Below is a small trained network, with its code and all its weights. Each question gives an input and a target symbol and asks what happens when units are switched off, that is, made to give their printed mean instead of their output.

import numpy as np


def w(rows, s, z=0):
    codes = np.array(rows[::2]) - 128.0
    scale = np.full(codes.shape[1], s)
    scale[-1] = z or s
    return codes * scale


def softmax(a):
    e = np.exp(a - a.max(-1, keepdims=True))
    return e / e.sum(-1, keepdims=True)


def log_softmax(a):
    a = a - a.max(-1, keepdims=True)
    return a - np.log(np.exp(a).sum(-1, keepdims=True))


def net(x, mask):
    ids = ['αβγδζηθλμξσφω'.index(c) for c in x.split()]
    T = len(ids)
    res = E[ids] + P[:T]
    u = 0
    for l in range(2):
        r = res
        for j in range(3):
            rows = slice(3 * j, 3 * j + 3)
            q, k, v = (r @ M[l][rows].T for M in (Q, K, V))
            z = softmax(np.where(np.tri(T) > 0, q @ k.T / 3**0.5, -1e9)) @ v
            o = O[l][rows]
            res = res + np.where(mask[u + j], z, o[:, -1]) @ o[:, :-1]
        u += 3
    return log_softmax(res[-1] @ U[:, :-1].T + U[:, -1])


Q, K, V, O = {}, {}, {}, {}
E = w([
[115,9,142,65,80,132,142,45,73,169,172,133],'α',
[218,160,144,130,125,80,134,142,105,95,124,79],'β',
[18,183,104,200,156,207,117,109,177,123,169,121],'γ',
[187,161,104,174,161,134,94,59,70,75,93,123],'δ',
[70,180,96,208,177,214,106,52,112,82,93,134],'ζ',
[68,198,113,132,117,167,221,158,183,150,159,107],'η',
[141,187,211,21,176,160,101,77,47,131,167,52],'θ',
[135,145,127,101,28,64,180,181,163,123,140,52],'λ',
[142,110,180,162,93,222,161,160,138,169,241,164],'μ',
[124,91,87,168,200,162,27,175,116,126,123,77],'ξ',
[153,157,220,75,133,41,112,6,179,225,141,92],'σ',
[97,194,69,132,102,147,183,117,107,110,104,138],'φ',
[119,139,250,87,37,161,38,129,109,144,107,176],'ω',
],0.019)
P = w([
[62,139,130,251,99,60,180,165,48,148,122,76],'0',
[45,151,115,131,129,88,148,178,123,45,159,85],'1',
[94,137,105,118,118,122,131,150,139,69,150,95],'2',
[124,119,111,94,100,163,124,139,143,103,107,84],'3',
[157,172,86,105,124,148,99,125,109,112,179,146],'4',
[195,137,94,87,104,200,100,112,119,146,123,131],'5',
[249,162,93,93,108,245,90,91,85,181,141,164],'6',
],0.016)
Q[0] = w([
[91,96,109,115,255,124,93,128,128,145,73,199],'L0H0',
[111,207,198,108,113,76,158,26,199,163,114,132],'L0H0',
[171,112,156,163,133,63,70,87,133,145,107,71],'L0H0',
[55,84,156,169,139,180,51,125,147,159,207,74],'L0H1',
[52,169,51,149,72,170,174,128,203,138,100,211],'L0H1',
[115,126,56,170,114,135,75,82,77,40,74,113],'L0H1',
[77,197,76,123,45,176,149,39,57,108,182,28],'L0H2',
[67,125,94,190,196,142,95,86,145,140,52,183],'L0H2',
[58,140,137,124,120,160,206,150,181,207,145,205],'L0H2',
],0.0096)
K[0] = w([
[54,118,88,133,222,178,66,111,102,113,77,114],'L0H0',
[62,210,217,108,136,97,164,84,199,172,100,109],'L0H0',
[173,98,233,167,158,44,81,97,127,78,122,105],'L0H0',
[47,74,154,160,192,187,85,141,140,201,202,111],'L0H1',
[48,176,21,151,85,165,184,119,203,173,109,197],'L0H1',
[137,146,17,176,180,134,80,102,69,52,11,122],'L0H1',
[144,197,54,2,89,145,153,44,83,31,224,230],'L0H2',
[52,141,68,219,193,196,74,95,122,119,78,123],'L0H2',
[62,144,165,193,52,193,233,106,198,201,139,128],'L0H2',
],0.0087)
V[0] = w([
[177,158,115,42,108,138,129,194,160,254,170,99],'L0H0',
[136,143,151,104,210,122,196,151,59,122,147,86],'L0H0',
[157,128,63,94,169,142,92,123,132,134,144,105],'L0H0',
[147,136,146,125,113,153,144,126,140,190,98,90],'L0H1',
[134,151,185,199,163,72,175,150,41,147,154,185],'L0H1',
[59,80,137,128,47,39,192,200,168,131,75,60],'L0H1',
[133,133,106,199,123,132,121,169,133,158,92,144],'L0H2',
[142,93,227,128,44,178,159,78,30,157,12,56],'L0H2',
[123,67,107,130,123,149,120,102,142,101,162,80],'L0H2',
],0.0058)
O[0] = w([
[18,131,143,222,201,82,100,41,191,1,109,127,205],'L0H0',
[69,134,73,138,80,186,104,114,62,186,81,130,218],'L0H0',
[163,209,209,155,88,17,197,70,172,154,157,160,50],'L0H0',
[114,135,120,120,175,208,119,172,22,115,181,152,164],'L0H1',
[23,37,167,111,127,191,61,62,140,142,11,23,125],'L0H1',
[228,142,134,136,123,184,58,2,35,158,104,158,207],'L0H1',
[159,182,228,186,135,128,158,15,45,12,228,93,12],'L0H2',
[48,171,116,167,158,22,54,163,156,93,232,156,253],'L0H2',
[107,85,73,81,190,133,218,50,97,123,119,84,193],'L0H2',
],0.005,0.0021)
Q[1] = w([
[10,135,162,108,117,62,159,200,134,73,129,63],'L1H0',
[153,85,114,78,97,190,79,98,140,150,73,102],'L1H0',
[65,146,79,120,130,82,149,230,150,47,179,102],'L1H0',
[107,94,83,100,58,67,185,97,99,164,169,114],'L1H1',
[67,147,96,221,186,162,132,112,71,169,158,117],'L1H1',
[40,58,162,121,87,122,52,91,143,218,148,166],'L1H1',
[111,117,139,221,158,174,168,114,104,123,40,133],'L1H2',
[104,188,81,214,117,107,138,154,133,82,81,46],'L1H2',
[71,161,84,121,164,168,125,191,121,81,167,86],'L1H2',
],0.011)
K[1] = w([
[9,114,207,140,127,75,94,101,104,167,79,80],'L1H0',
[124,93,128,95,118,163,162,134,129,78,106,85],'L1H0',
[69,133,132,195,128,101,138,132,102,143,143,121],'L1H0',
[118,98,70,130,79,125,169,84,123,153,177,119],'L1H1',
[100,142,114,151,198,153,184,138,128,161,150,165],'L1H1',
[82,48,167,106,103,142,122,138,117,116,162,161],'L1H1',
[86,136,130,177,170,164,131,109,83,130,125,130],'L1H2',
[117,182,104,195,146,103,178,176,105,34,103,38],'L1H2',
[119,127,67,139,139,134,151,220,175,92,131,153],'L1H2',
],0.016)
V[1] = w([
[85,149,103,143,142,91,166,138,143,138,187,120],'L1H0',
[180,132,109,50,140,160,115,117,171,116,126,150],'L1H0',
[82,97,96,135,124,97,162,180,190,31,108,109],'L1H0',
[68,138,150,176,156,48,163,142,108,115,61,90],'L1H1',
[132,135,139,135,104,67,108,116,116,105,203,105],'L1H1',
[84,96,130,114,114,186,113,201,139,123,96,98],'L1H1',
[216,62,131,134,133,175,114,27,141,154,81,176],'L1H2',
[253,177,119,111,170,200,126,128,98,172,154,154],'L1H2',
[206,140,94,167,145,152,102,129,102,150,148,88],'L1H2',
],0.0079)
O[1] = w([
[63,117,75,116,151,136,89,74,184,119,102,98,116],'L1H0',
[159,161,178,138,195,211,99,95,63,137,186,45,4],'L1H0',
[50,205,17,54,117,128,81,175,142,71,130,109,45],'L1H0',
[123,122,171,84,96,170,144,129,254,133,239,74,128],'L1H1',
[127,139,100,131,199,181,211,157,119,117,157,140,150],'L1H1',
[138,131,160,148,95,112,196,122,138,126,157,142,148],'L1H1',
[97,108,145,115,127,48,192,161,189,174,122,223,72],'L1H2',
[80,82,147,145,19,122,156,93,144,104,192,131,121],'L1H2',
[104,138,94,100,65,174,171,141,150,122,156,183,157],'L1H2',
],0.0073,0.014)
U = w([
[124,78,105,129,165,97,140,115,72,146,104,133,90],'α',
[254,136,144,99,110,182,148,98,103,194,134,143,9],'β',
[122,113,141,114,106,132,122,112,135,119,142,127,41],'γ',
[127,128,142,108,107,141,126,121,141,131,146,139,69],'δ',
[133,108,148,116,99,128,112,100,140,112,139,127,24],'ζ',
[130,113,147,123,110,137,114,103,142,111,128,133,35],'η',
[147,161,74,105,120,179,109,125,124,78,159,43,253],'θ',
[128,110,164,89,119,139,132,107,135,108,148,157,84],'λ',
[121,99,130,206,61,68,184,123,156,78,113,99,214],'μ',
[132,116,132,125,109,131,118,112,144,127,139,131,26],'ξ',
[140,128,189,150,174,98,130,67,163,107,119,119,179],'σ',
[135,117,144,116,104,122,120,121,141,122,144,126,28],'φ',
[138,138,195,138,109,100,66,129,101,109,88,157,90],'ω',
],0.01,0.0057)

Each question gives the input, a string of symbols that net reads in full, and the target symbol t.
The units are the heads (3 rows each of Q, K, V and O). Each row of codes is followed by its name. A weight is (code - 128) times the scale printed after its matrix; where a second scale follows, it is the last column's (O and U).
mask holds one flag per head, layer by layer. A switched-off head (its flag False) gives its mean, the last column of its rows in O, instead of its output. The means were averaged over made-up inputs and are rounded, as every weight is.
A unit's drop is (log p(t) with every unit on - log p(t) with that unit switched off) / (log p(t) with every unit on - log p(t) with every unit switched off).
The circuit of an input: a set's keep is (log p(t) with only the set's units on - log p(t) with every unit switched off) / (log p(t) with every unit on - log p(t) with every unit switched off). Starting from all 6 units, units are removed one at a time, each time the one whose removal leaves the highest keep (on an exact tie, the one counted first), for as long as the keep stays at least 0.8.
circuit, biggest first: the units of the circuit, biggest drop first
unit that matters most: the unit with the biggest drop
which heads matter: for each layer, one digit per head in row order, 1 if its drop is at least 0.15 and else 0, layers parted by /
input λ φ β λ θ λ, target β: unit that matters most => L0H1
input ζ δ δ ξ ζ, target θ: which heads matter => 010 / 100
input φ ξ σ φ, target θ: which heads matter => 000 / 100
input λ λ μ σ β ξ, target μ: which heads matter => 010 / 000
input ξ β λ λ ζ δ ξ, target θ: circuit, biggest first => (L0H1; L1H0)
input ζ θ σ ξ δ ω φ, target μ: which heads matter => 010 / 000
input μ θ ω λ φ θ η, target μ: which heads matter => 110 / 000
input θ ζ λ λ, target θ: circuit, biggest first => (L1H0; L0H0; L0H1)
input λ ξ φ ω β β φ, target θ: circuit, biggest first => (L1H0; L0H0; L0H1)
input γ ξ φ γ, target θ: which heads matter => 000 / 100
input λ μ η β γ ω, target ω: which heads matter => 000 / 010
input σ δ φ λ ω σ λ, target θ: circuit, biggest first => (L0H0; L1H0)
input ζ ζ λ γ ξ β β, target θ: which heads matter => 010 / 100
input β ω ξ η δ γ λ, target μ: unit that matters most => L0H2
input δ θ λ ζ, target μ: circuit, biggest first => (L0H1; L1H0)
input ξ β ω η ζ α σ, target σ: which heads matter => 100 / 000
input β η σ β, target θ: which heads matter => 001 / 100
input β λ γ γ λ μ, target μ: circuit, biggest first => (L0H0; L0H1)
input α δ η δ δ, target β: which heads matter => 101 / 100
input γ λ δ φ φ β, target μ: circuit, biggest first => (L0H1; L0H2; L1H0)
input ω β ξ, target μ: unit that matters most => L0H1
input θ ω λ γ σ, target σ: which heads matter => 100 / 001
input λ η ξ μ γ η, target θ: which heads matter => 100 / 100
input θ ω λ θ θ μ, target μ: which heads matter => 110 / 000
input φ δ θ θ γ η, target μ: circuit, biggest first => (L0H1; L0H0; L1H0)
input δ γ ζ σ ζ, target θ: circuit, biggest first => (L0H1; L1H0; L0H0)
input γ γ α, target α: circuit, biggest first => (L1H2; L0H2)
input μ θ μ β β λ α, target α: unit that matters most => L1H1
